Below is a small trained network, with its code and all its weights. Each question gives an input and a target symbol and asks what happens when units are switched off, that is, made to give their printed mean instead of their output.

import numpy as np


def w(rows, s, z=0):
    codes = np.array(rows[::2]) - 128.0
    scale = np.full(codes.shape[1], s)
    scale[-1] = z or s
    return codes * scale


def norm(h):
    return h / np.sqrt((h * h).mean(-1, keepdims=True) + 1e-5)


def f(y):
    return np.maximum(y, 0)


def softmax(a):
    e = np.exp(a - a.max(-1, keepdims=True))
    return e / e.sum(-1, keepdims=True)


def log_softmax(a):
    a = a - a.max(-1, keepdims=True)
    return a - np.log(np.exp(a).sum(-1, keepdims=True))


def net(x, mask):
    ids = ['ΘΠαβγεζηλμξστψω'.index(c) for c in x.split()]
    T = len(ids)
    res = E[ids] + P[:T]
    r = norm(res)
    for j in range(3):
        rows = slice(2 * j, 2 * j + 2)
        q, k, v = (r @ M[0][rows].T for M in (Q, K, V))
        z = softmax(np.where(np.tri(T) > 0, q @ k.T / 2**0.5, -1e9)) @ v
        o = O[0][rows]
        res = res + np.where(mask[j], z, o[:, -1]) @ o[:, :-1]
    y = f(norm(res) @ A[0][:, :-1].T + A[0][:, -1])
    res = res + np.where(mask[3:7], y, B[0][:, -1]) @ B[0][:, :-1]
    return log_softmax(norm(res)[-1] @ U[:, :-1].T + U[:, -1])


Q, K, V, O, A, B = {}, {}, {}, {}, {}, {}
E = w([
[75,131,151,91,223],'Θ',
[76,146,127,135,136],'Π',
[65,135,136,98,136],'α',
[146,198,133,99,85],'β',
[77,114,122,137,129],'γ',
[94,123,44,55,182],'ε',
[87,115,108,125,115],'ζ',
[86,178,4,122,81],'η',
[137,179,184,156,136],'λ',
[47,114,115,116,119],'μ',
[122,132,76,235,58],'ξ',
[100,128,120,119,135],'σ',
[86,133,126,133,113],'τ',
[162,162,148,116,119],'ψ',
[94,128,114,135,130],'ω',
],0.026)
P = w([
[86,72,119,90,95],'0',
[161,67,201,93,85],'1',
[7,210,191,141,102],'2',
[104,72,95,113,122],'3',
[173,69,182,89,105],'4',
[24,221,150,127,125],'5',
[112,73,93,118,126],'6',
[168,72,174,88,112],'7',
[43,200,115,146,141],'8',
[119,73,92,124,129],'9',
[163,72,179,86,110],'10',
[63,205,71,134,206],'11',
],0.02)
Q[0] = w([
[118,97,46,122,176],'h0',
[98,149,93,213,249],'h0',
[138,100,246,151,124],'h1',
[165,203,22,141,215],'h1',
[132,85,230,72,76],'h2',
[49,54,50,114,131],'h2',
],0.012)
K[0] = w([
[56,126,105,161,142],'h0',
[58,79,178,115,157],'h0',
[205,144,173,134,186],'h1',
[128,50,82,187,4],'h1',
[232,199,87,170,206],'h2',
[69,100,70,144,156],'h2',
],0.015)
V[0] = w([
[75,107,114,190,103],'h0',
[156,230,92,160,73],'h0',
[118,143,150,105,254],'h1',
[99,104,84,122,99],'h1',
[163,125,198,214,58],'h2',
[86,117,76,172,54],'h2',
],0.0085)
O[0] = w([
[132,96,223,232,134,198],'h0',
[85,168,200,15,37,18],'h0',
[62,104,208,141,67,87],'h1',
[202,219,163,96,156,212],'h1',
[28,84,22,225,61,8],'h2',
[201,209,195,218,2,254],'h2',
],0.0065,0.0038)
A[0] = w([
[78,199,71,169,128,4],'n0',
[84,252,118,137,146,112],'n1',
[118,174,121,72,89,117],'n2',
[144,89,133,110,81,77],'n3',
],0.021,0.0024)
B[0] = w([
[167,145,92,109,229,212],'n0',
[88,233,255,129,184,250],'n1',
[152,59,114,137,80,176],'n2',
[106,179,91,119,149,167],'n3',
],0.019,0.014)
U = w([
[116,169,196,139,168,101],'Θ',
[183,185,116,80,174,142],'Π',
[127,81,138,89,222,96],'α',
[135,102,52,37,155,195],'β',
[174,113,60,183,146,187],'γ',
[182,73,91,107,87,254],'ε',
[120,190,48,109,118,75],'ζ',
[121,62,73,143,200,152],'η',
[114,158,129,188,40,151],'λ',
[103,9,212,93,163,58],'μ',
[253,62,186,49,167,81],'ξ',
[14,87,92,123,146,81],'σ',
[212,68,164,189,127,155],'τ',
[110,44,153,203,144,126],'ψ',
[194,166,174,68,52,75],'ω',
],0.014,0.006)

Each question gives the input, a string of symbols that net reads in full, and the target symbol t.
The units are the heads (2 rows each of Q, K, V and O) and the neurons (one row each of A and B). Each row of codes is followed by its name. A weight is (code - 128) times the scale printed after its matrix; where a second scale follows, it is the last column's (O, A, B and U).
mask holds one flag per unit, heads first, then neurons. A switched-off unit (its flag False) gives its mean, the last column of its rows in O or B, instead of its output. The means were averaged over made-up inputs and are rounded, as every weight is.
A unit's drop is (log p(t) with every unit on - log p(t) with that unit switched off) / (log p(t) with every unit on - log p(t) with every unit switched off).
The circuit of an input: a set's keep is (log p(t) with only the set's units on - log p(t) with every unit switched off) / (log p(t) with every unit on - log p(t) with every unit switched off). Starting from all 7 units, units are removed one at a time, each time the one whose removal leaves the highest keep (on an exact tie, the one counted first), for as long as the keep stays at least 0.8.
units of the circuit, in order: the units of the circuit, biggest drop first
top k neurons: the k neurons with the biggest drops, biggest first
heads that matter: for each layer, one digit per head in row order, 1 if its drop is at least 0.15 and else 0, layers parted by /
drop when u is switched off: that unit's drop, to one decimal
input ε ξ μ σ β ω ω Π, target ε: units of the circuit, in order	[h0; n1; n2]
input μ ψ ε ζ γ, target ξ: heads that matter	001
input α η η τ ξ σ η ω ω ω σ, target ω: units of the circuit, in order	[n0; n1; n3; h0]
input Π ε ξ ψ Π σ λ σ, target σ: top 2 neurons	[n0; n1]
input λ α ξ ω ξ α ξ α σ β, target ω: units of the circuit, in order	[h0; n2]
input ξ ξ ζ σ ω, target λ: units of the circuit, in order	[h2; n0; n1]
input ξ α γ Π ω Θ γ σ, target μ: units of the circuit, in order	[n1; n0; h1]
input η ω ξ σ α ζ Π γ, target λ: units of the circuit, in order	[n0; h2; n1; n3]
input ψ σ ω ω, target τ: units of the circuit, in order	[h0; n1; n0; h2]
input ψ μ ε λ Π, target σ: units of the circuit, in order	[n1; n0; h2; n2]
input β ξ β ω σ β μ λ μ α, target μ: units of the circuit, in order	[n0; n1; h2]
input ω ε ε Π ω ζ μ β ξ Π Π, target λ: units of the circuit, in order	[n0; h2; n1]
input ζ τ ζ η Θ ζ ω, target τ: units of the circuit, in order	[n1; n0; h2; h0]
input ξ μ ω ε ζ, target ξ: units of the circuit, in order	[n1]
input μ γ μ ε η λ σ α ψ λ, target η: units of the circuit, in order	[h2; n1]
input ω λ μ μ μ, target σ: heads that matter	010
input ζ ω γ σ τ ω σ ε, target ξ: top 3 neurons	[n1; n0; n3]
input ζ ω ψ Π ξ ξ ζ ψ, target β: top 3 neurons	[n1; n3; n0]
input ζ ε η α τ μ η Π, target ω: top 3 neurons	[n0; n1; n3]
input ξ ω ψ ω ζ ξ σ ψ ω μ σ, target β: top 2 neurons	[n1; n3]
input α μ Π β σ, target ε: top 2 neurons	[n1; n2]
input Θ τ ψ ω α ζ β, target ω: top neuron	[n2]
input ζ Θ ψ σ λ, target σ: top 2 neurons	[n1; n0]
input Θ ψ τ Θ ε Θ ω Π, target μ: top 2 neurons	[n0; n1]
input ω Π ξ α α σ ω ψ σ η ζ, target ω: top neuron	[n0]
input ξ Θ α τ ξ τ μ μ, target λ: drop when h2 is switched off	0.3
